Below are the code and all the weights of a small trained network. Each question names an input and a target symbol and asks about switching units off, where a switched-off unit gives its printed mean instead of its output.

import numpy as np


def w(rows, s, z=0):
    codes = np.array(rows[::2]) - 128.0
    scale = np.full(codes.shape[1], s)
    scale[-1] = z or s
    return codes * scale


def softmax(a):
    e = np.exp(a - a.max(-1, keepdims=True))
    return e / e.sum(-1, keepdims=True)


def log_softmax(a):
    a = a - a.max(-1, keepdims=True)
    return a - np.log(np.exp(a).sum(-1, keepdims=True))


def net(x, mask):
    ids = ['ΛΞγδεθστψ'.index(c) for c in x.split()]
    T = len(ids)
    res = E[ids] + P[:T]
    u = 0
    for l in range(2):
        r = res
        for j in range(3):
            rows = slice(2 * j, 2 * j + 2)
            q, k, v = (r @ M[l][rows].T for M in (Q, K, V))
            z = softmax(np.where(np.tri(T) > 0, q @ k.T / 2**0.5, -1e9)) @ v
            o = O[l][rows]
            res = res + np.where(mask[u + j], z, o[:, -1]) @ o[:, :-1]
        u += 3
    return log_softmax(res[-1] @ U[:, :-1].T + U[:, -1])


Q, K, V, O = {}, {}, {}, {}
E = w([
[191,83,155,51,144,122,55,118,198,95,112],'Λ',
[135,103,166,227,149,97,134,202,161,174,151],'Ξ',
[78,129,172,86,227,155,154,181,129,144,134],'γ',
[151,130,177,108,145,129,198,202,161,17,207],'δ',
[87,181,252,112,115,149,123,52,185,75,154],'ε',
[125,127,127,76,62,158,188,79,152,95,37],'θ',
[199,157,146,104,188,93,210,86,55,133,133],'σ',
[135,62,162,118,148,57,191,117,49,90,119],'τ',
[172,215,137,81,85,35,148,163,64,130,147],'ψ',
],0.016)
P = w([
[108,138,10,195,177,142,95,137,128,104,151],'0',
[127,154,52,190,189,108,132,124,164,112,123],'1',
[141,150,80,169,176,108,134,118,165,114,117],'2',
[152,146,100,148,158,105,134,121,163,122,109],'3',
[159,144,127,129,141,111,129,122,154,129,104],'4',
[166,142,149,108,123,102,131,121,152,144,98],'5',
[179,138,172,94,106,98,128,120,151,159,88],'6',
[187,135,197,77,89,100,126,123,138,164,84],'7',
[191,138,220,68,72,99,125,127,135,175,80],'8',
[198,133,244,42,50,102,122,129,132,185,76],'9',
],0.011)
Q[0] = w([
[130,163,112,37,243,93,210,215,37,92,217],'L0H1',
[205,229,209,120,218,61,227,242,3,154,217],'L0H1',
[85,63,95,120,101,133,97,158,101,152,157],'L0H2',
[119,139,162,157,89,112,146,159,169,68,122],'L0H2',
[92,111,69,94,85,154,64,201,89,173,182],'L0H3',
[76,86,75,143,69,191,118,66,65,188,179],'L0H3',
],0.026)
K[0] = w([
[112,128,13,178,153,193,68,125,199,46,193],'L0H1',
[83,116,125,252,155,210,56,195,253,170,174],'L0H1',
[111,125,38,183,164,174,66,80,210,119,133],'L0H2',
[165,143,180,95,97,126,127,100,103,146,107],'L0H2',
[149,200,39,145,160,157,82,166,180,125,166],'L0H3',
[102,131,22,160,190,144,101,122,176,89,158],'L0H3',
],0.03)
V[0] = w([
[113,126,138,115,91,127,136,174,93,102,84],'L0H1',
[87,83,139,142,113,115,111,123,117,115,103],'L0H1',
[70,102,150,56,201,46,2,105,118,154,70],'L0H2',
[195,93,131,183,158,179,181,114,62,196,135],'L0H2',
[106,202,104,185,87,153,103,8,91,200,119],'L0H3',
[170,141,143,91,227,183,115,184,190,154,164],'L0H3',
],0.0099)
O[0] = w([
[142,123,114,121,120,123,130,70,130,84,151,81],'L0H1',
[142,99,101,101,124,125,90,94,114,128,169,93],'L0H1',
[67,129,93,40,98,98,148,139,115,15,111,138],'L0H2',
[24,132,159,90,116,188,253,184,150,207,106,175],'L0H2',
[192,159,100,81,191,236,69,151,102,138,124,2],'L0H3',
[154,173,211,180,109,155,76,218,58,44,3,22],'L0H3',
],0.0047,0.0054)
Q[1] = w([
[139,101,100,131,143,98,133,127,158,135,119],'L1H1',
[196,187,254,108,201,5,218,120,250,120,106],'L1H1',
[186,156,167,113,196,35,230,113,205,100,88],'L1H2',
[201,158,187,112,206,121,162,104,189,134,156],'L1H2',
[74,86,98,170,92,187,36,165,63,135,178],'L1H3',
[73,169,128,146,127,148,119,58,82,131,91],'L1H3',
],0.042)
K[1] = w([
[151,121,125,75,148,115,152,97,117,122,129],'L1H1',
[155,107,197,43,46,188,80,37,204,132,70],'L1H1',
[186,199,194,23,75,97,77,90,148,192,141],'L1H2',
[171,158,160,55,38,137,200,125,85,174,76],'L1H2',
[115,155,64,190,198,67,177,253,48,118,196],'L1H3',
[96,93,167,169,168,162,181,93,56,155,164],'L1H3',
],0.033)
V[1] = w([
[162,54,57,134,96,101,120,235,204,132,96],'L1H1',
[161,164,47,155,61,147,186,70,111,127,70],'L1H1',
[94,145,173,73,141,57,117,176,16,182,150],'L1H2',
[48,123,172,114,245,124,87,114,122,83,155],'L1H2',
[144,245,95,133,38,93,132,215,153,118,186],'L1H3',
[86,139,95,169,40,180,45,98,231,136,118],'L1H3',
],0.011)
O[1] = w([
[167,115,144,46,126,196,220,138,118,54,161,96],'L1H1',
[52,124,60,96,128,91,185,95,157,167,118,151],'L1H1',
[135,54,95,196,253,129,149,82,76,76,68,205],'L1H2',
[147,48,192,62,105,110,111,76,214,133,83,3],'L1H2',
[101,147,143,166,91,123,159,138,150,86,30,53],'L1H3',
[178,77,155,210,95,91,202,173,171,130,120,238],'L1H3',
],0.0044,0.0043)
U = w([
[116,147,30,107,2,142,131,111,142,96,21,133],'Λ',
[187,90,142,115,99,130,170,190,137,92,159,86],'Ξ',
[34,182,198,157,80,173,121,80,151,53,121,30],'γ',
[121,121,180,210,85,90,121,147,143,164,124,127],'δ',
[150,88,130,75,132,142,30,153,171,136,107,187],'ε',
[162,238,59,102,83,118,101,120,77,172,180,109],'θ',
[80,138,159,123,156,214,157,177,152,200,59,146],'σ',
[77,81,107,107,89,83,186,91,153,154,169,254],'τ',
[149,140,79,175,173,123,146,41,104,94,129,80],'ψ',
],0.0079,0.0022)

Each question gives the input, a string of symbols that net reads in full, and the target symbol t.
The units are the heads (2 rows each of Q, K, V and O). Each row of codes is followed by its name. A weight is (code - 128) times the scale printed after its matrix; where a second scale follows, it is the last column's (O and U).
mask holds one flag per head, layer by layer. A switched-off head (its flag False) gives its mean, the last column of its rows in O, instead of its output. The means were averaged over made-up inputs and are rounded, as every weight is.
A unit's drop is (log p(t) with every unit on - log p(t) with that unit switched off) / (log p(t) with every unit on - log p(t) with every unit switched off).
The circuit of an input: a set's keep is (log p(t) with only the set's units on - log p(t) with every unit switched off) / (log p(t) with every unit on - log p(t) with every unit switched off). Starting from all 6 units, units are removed one at a time, each time the one whose removal leaves the highest keep (on an exact tie, the one counted first), for as long as the keep stays at least 0.8.
units of the circuit, in order: the units of the circuit, biggest drop first
unit that matters most: the unit with the biggest drop
heads that matter: for each layer, one digit per head in row order, 1 if its drop is at least 0.15 and else 0, layers parted by /
drop of u: that unit's drop, to one decimal
input Ξ δ τ θ, target τ: units of the circuit, in order -> [L0H3; L1H1]
input Λ δ ε τ Λ Ξ τ ψ ψ τ, target ψ: heads that matter -> 000 / 010
input τ σ ε δ ε τ τ ψ δ, target ψ: heads that matter -> 000 / 010
input τ γ τ θ τ δ τ γ δ Ξ, target τ: heads that matter -> 000 / 100
input τ Ξ ψ σ τ, target ψ: heads that matter -> 000 / 011
input ε Ξ ψ τ, target δ: units of the circuit, in order -> [L1H1]
input ε θ Λ, target θ: units of the circuit, in order -> [L1H2; L0H2]
input ψ θ τ τ σ, target τ: units of the circuit, in order -> [L1H1; L0H3]
input ψ θ σ δ, target σ: heads that matter -> 011 / 000
input τ γ γ Ξ σ γ τ σ Ξ, target σ: heads that matter -> 010 / 001
input δ Ξ Λ γ σ, target Ξ: heads that matter -> 000 / 101
input ε γ δ τ ψ δ δ, target δ: heads that matter -> 000 / 101
input δ σ ψ ε θ ε δ ε γ, target ε: units of the circuit, in order -> [L0H3; L1H2; L0H2]
input τ τ γ τ σ ψ τ τ δ, target γ: heads that matter -> 010 / 001
input δ τ σ Λ τ ψ Λ, target ψ: units of the circuit, in order -> [L1H2]
input σ γ γ Ξ Ξ ε, target ε: drop of L1H1 -> 0.1
input Λ ψ θ, target ψ: drop of L1H2 -> 0.7
input σ δ δ ψ Ξ ψ δ γ σ σ, target ψ: drop of L1H3 -> 0.1
input ε δ ε ψ δ δ γ, target δ: drop of L1H1 -> 0.3
input Λ θ τ Ξ γ, target τ: unit that matters most -> L1H1
